Here is a tiny trained network, its code and every weight. The questions are about switching its units off for an input and a class, where a switched-off unit gives its printed mean instead of its output.

import numpy as np


def w(rows, s, z=0):
    codes = np.array(rows[::2]) - 128.0
    scale = np.full(codes.shape[1], s)
    scale[-1] = z or s
    return codes * scale


def f(y):
    return y / 2 * (1 + np.tanh(0.7978845608 * (y + 0.044715 * y**3)))


def log_softmax(a):
    a = a - a.max(-1, keepdims=True)
    return a - np.log(np.exp(a).sum(-1, keepdims=True))


def net(x, mask):
    res = np.array(x, float).reshape(1, 6) / 4 @ E
    y = f(res @ A[0][:, :-1].T + A[0][:, -1])
    res = res + np.where(mask, y, B[0][:, -1]) @ B[0][:, :-1]
    return log_softmax(res[-1] @ U[:, :-1].T + U[:, -1])


A, B = {}, {}
E = w([
[122,121,119,122,123,120,143,138,130,127],'x0',
[206,159,13,135,114,123,160,122,109,163],'x1',
[181,98,155,126,74,91,30,165,225,190],'x2',
[96,123,181,206,122,50,132,162,2,206],'x3',
[129,115,171,211,46,194,230,51,176,134],'x4',
[184,224,173,216,189,80,177,152,203,126],'x5',
],0.0075)
A[0] = w([
[86,138,106,77,184,157,56,60,254,73,131],'neuron 1',
[70,131,123,184,228,135,185,10,111,59,89],'neuron 2',
[146,58,180,220,62,226,227,62,155,175,68],'neuron 3',
[107,136,136,97,125,81,146,110,87,202,90],'neuron 4',
[166,225,143,138,157,106,186,179,193,55,95],'neuron 5',
[37,109,82,111,132,137,205,124,67,79,146],'neuron 6',
[181,125,128,39,111,143,159,113,180,68,55],'neuron 7',
[134,82,128,156,55,111,197,134,206,138,156],'neuron 8',
[30,47,52,51,53,241,96,48,63,156,117],'neuron 9',
[143,60,130,100,112,186,99,103,76,134,66],'neuron 10',
[196,123,192,157,77,23,48,98,247,165,72],'neuron 11',
[161,101,158,176,85,109,110,124,41,157,104],'neuron 12',
[149,14,126,117,24,155,91,217,166,200,117],'neuron 13',
[123,179,160,188,185,155,159,169,177,140,93],'neuron 14',
[5,113,220,142,146,150,94,93,176,75,156],'neuron 15',
[117,181,124,144,205,151,149,89,61,37,79],'neuron 16',
[197,172,3,145,96,132,141,48,112,202,156],'neuron 17',
[131,190,126,192,151,87,122,113,148,96,75],'neuron 18',
[94,155,123,149,116,103,157,138,97,231,87],'neuron 19',
[168,117,122,104,225,118,95,204,101,98,71],'neuron 20',
[149,154,134,185,188,105,155,159,156,105,253],'neuron 21',
[115,173,135,157,173,86,149,123,172,127,68],'neuron 22',
[151,150,21,73,116,248,161,119,196,56,125],'neuron 23',
],0.0079,0.012)
B[0] = w([
[77,125,198,154,113,154,125,159,53,159,204],'neuron 1',
[144,207,163,72,95,110,133,141,149,176,179],'neuron 2',
[90,68,65,22,220,97,42,173,58,201,204],'neuron 3',
[40,142,210,170,96,95,145,129,172,144,139],'neuron 4',
[98,120,105,109,91,77,124,69,135,126,173],'neuron 5',
[180,194,143,89,76,119,141,126,119,161,201],'neuron 6',
[10,150,219,181,142,178,146,122,171,191,145],'neuron 7',
[122,163,157,105,155,111,85,111,81,132,186],'neuron 8',
[142,118,73,172,74,63,100,46,195,127,238],'neuron 9',
[43,108,114,120,101,69,99,65,251,118,142],'neuron 10',
[155,205,86,68,96,160,214,147,141,174,184],'neuron 11',
[35,169,193,200,127,204,148,159,125,138,165],'neuron 12',
[173,193,127,74,53,100,182,111,123,134,187],'neuron 13',
[96,111,42,179,102,117,159,64,219,116,154],'neuron 14',
[166,194,160,125,215,34,171,124,125,23,211],'neuron 15',
[195,146,134,45,75,158,185,183,202,255,163],'neuron 16',
[140,189,188,100,228,39,153,135,156,11,201],'neuron 17',
[45,75,76,115,91,96,120,53,204,142,138],'neuron 18',
[52,198,208,184,143,145,156,192,175,134,149],'neuron 19',
[46,86,79,63,186,106,70,161,149,184,153],'neuron 20',
[139,181,94,182,80,88,57,54,82,133,249],'neuron 21',
[62,124,101,141,108,49,115,48,198,139,135],'neuron 22',
[86,142,196,175,127,109,140,160,69,160,211],'neuron 23',
],0.0099,0.012)
U = w([
[99,136,107,144,92,120,121,73,170,122,75],'0',
[173,163,147,80,92,142,187,142,146,173,67],'1',
[71,146,178,182,122,142,156,146,108,145,83],'2',
[90,114,92,66,179,126,77,158,109,156,128],'3',
[147,155,136,141,105,119,125,115,89,105,222],'4',
[139,160,159,107,187,100,181,130,156,46,83],'5',
[215,107,116,185,114,165,125,93,64,93,150],'6',
[126,15,108,209,134,252,181,178,203,141,8],'7',
],0.017,0.016)

Each question gives the input, the list of numbers given to net, and the class t.
The units are the neurons (one row each of A and B). Each row of codes is followed by its name. A weight is (code - 128) times the scale printed after its matrix; where a second scale follows, it is the last column's (A, B and U).
mask holds one flag per neuron, in row order. A switched-off neuron (its flag False) gives its mean, the last column of its row in B, instead of its output. The means were averaged over made-up inputs and are rounded, as every weight is.
A unit's drop is (log p(t) with every unit on - log p(t) with that unit switched off) / (log p(t) with every unit on - log p(t) with every unit switched off).
The circuit of an input: a set's keep is (log p(t) with only the set's units on - log p(t) with every unit switched off) / (log p(t) with every unit on - log p(t) with every unit switched off). Starting from the 12 units with the biggest drops (on a tie, the unit counted first), units are removed one at a time, each time the one whose removal leaves the highest keep (on an exact tie, the one counted first), for as long as the keep stays at least 0.8.
units of the circuit, in order: the units of the circuit, biggest drop first
unit that matters most: the unit with the biggest drop
k most important neurons: the k neurons with the biggest drops, biggest first
drop of u: that unit's drop, to one decimal
input [-3,4,-3,-7,6,-5], class 2: unit that matters most => neuron 23
input [-4,-8,2,3,-4,5], class 5: 2 most important neurons => (neuron 15; neuron 9)
input [2,7,1,3,-5,6], class 5: 2 most important neurons => (neuron 17; neuron 9)
input [3,-4,5,3,-7,-7], class 0: units of the circuit, in order => (neuron 3; neuron 9)
input [-7,-1,-8,-6,0,-8], class 0: 3 most important neurons => (neuron 9; neuron 10; neuron 11)
input [6,6,-4,8,-4,6], class 2: 2 most important neurons => (neuron 19; neuron 9)
input [3,7,2,6,-5,7], class 0: 2 most important neurons => (neuron 21; neuron 15)
input [-1,7,4,-5,8,-1], class 3: 2 most important neurons => (neuron 3; neuron 15)
input [0,-3,-5,-8,-2,6], class 2: 2 most important neurons => (neuron 1; neuron 23)
input [3,8,-2,-8,-8,2], class 2: units of the circuit, in order => (neuron 23; neuron 7)
input [2,7,0,-6,4,-4], class 5: 3 most important neurons => (neuron 17; neuron 21; neuron 12)
input [6,-8,0,-1,2,-3], class 5: 2 most important neurons => (neuron 15; neuron 21)
input [5,8,1,-5,8,-4], class 3: 2 most important neurons => (neuron 3; neuron 15)
input [0,8,0,6,3,3], class 5: unit that matters most => neuron 17
input [-2,-7,1,-1,-6,-5], class 5: 3 most important neurons => (neuron 15; neuron 3; neuron 21)
input [5,4,-8,-8,-2,-3], class 1: 2 most important neurons => (neuron 16; neuron 6)
input [-2,-1,-8,8,2,3], class 1: 3 most important neurons => (neuron 16; neuron 2; neuron 6)
input [-2,7,1,6,-6,6], class 5: 4 most important neurons => (neuron 17; neuron 9; neuron 3; neuron 1)
input [-2,8,-6,0,7,-4], class 5: drop of neuron 17 => 2.7
input [1,1,-8,5,-7,-3], class 1: drop of neuron 16 => 0.3
input [-6,2,2,4,-7,5], class 3: unit that matters most => neuron 20
input [6,5,0,3,7,0], class 3: drop of neuron 3 => 0.8
input [-1,7,-3,2,-2,1], class 5: drop of neuron 17 => 1.3
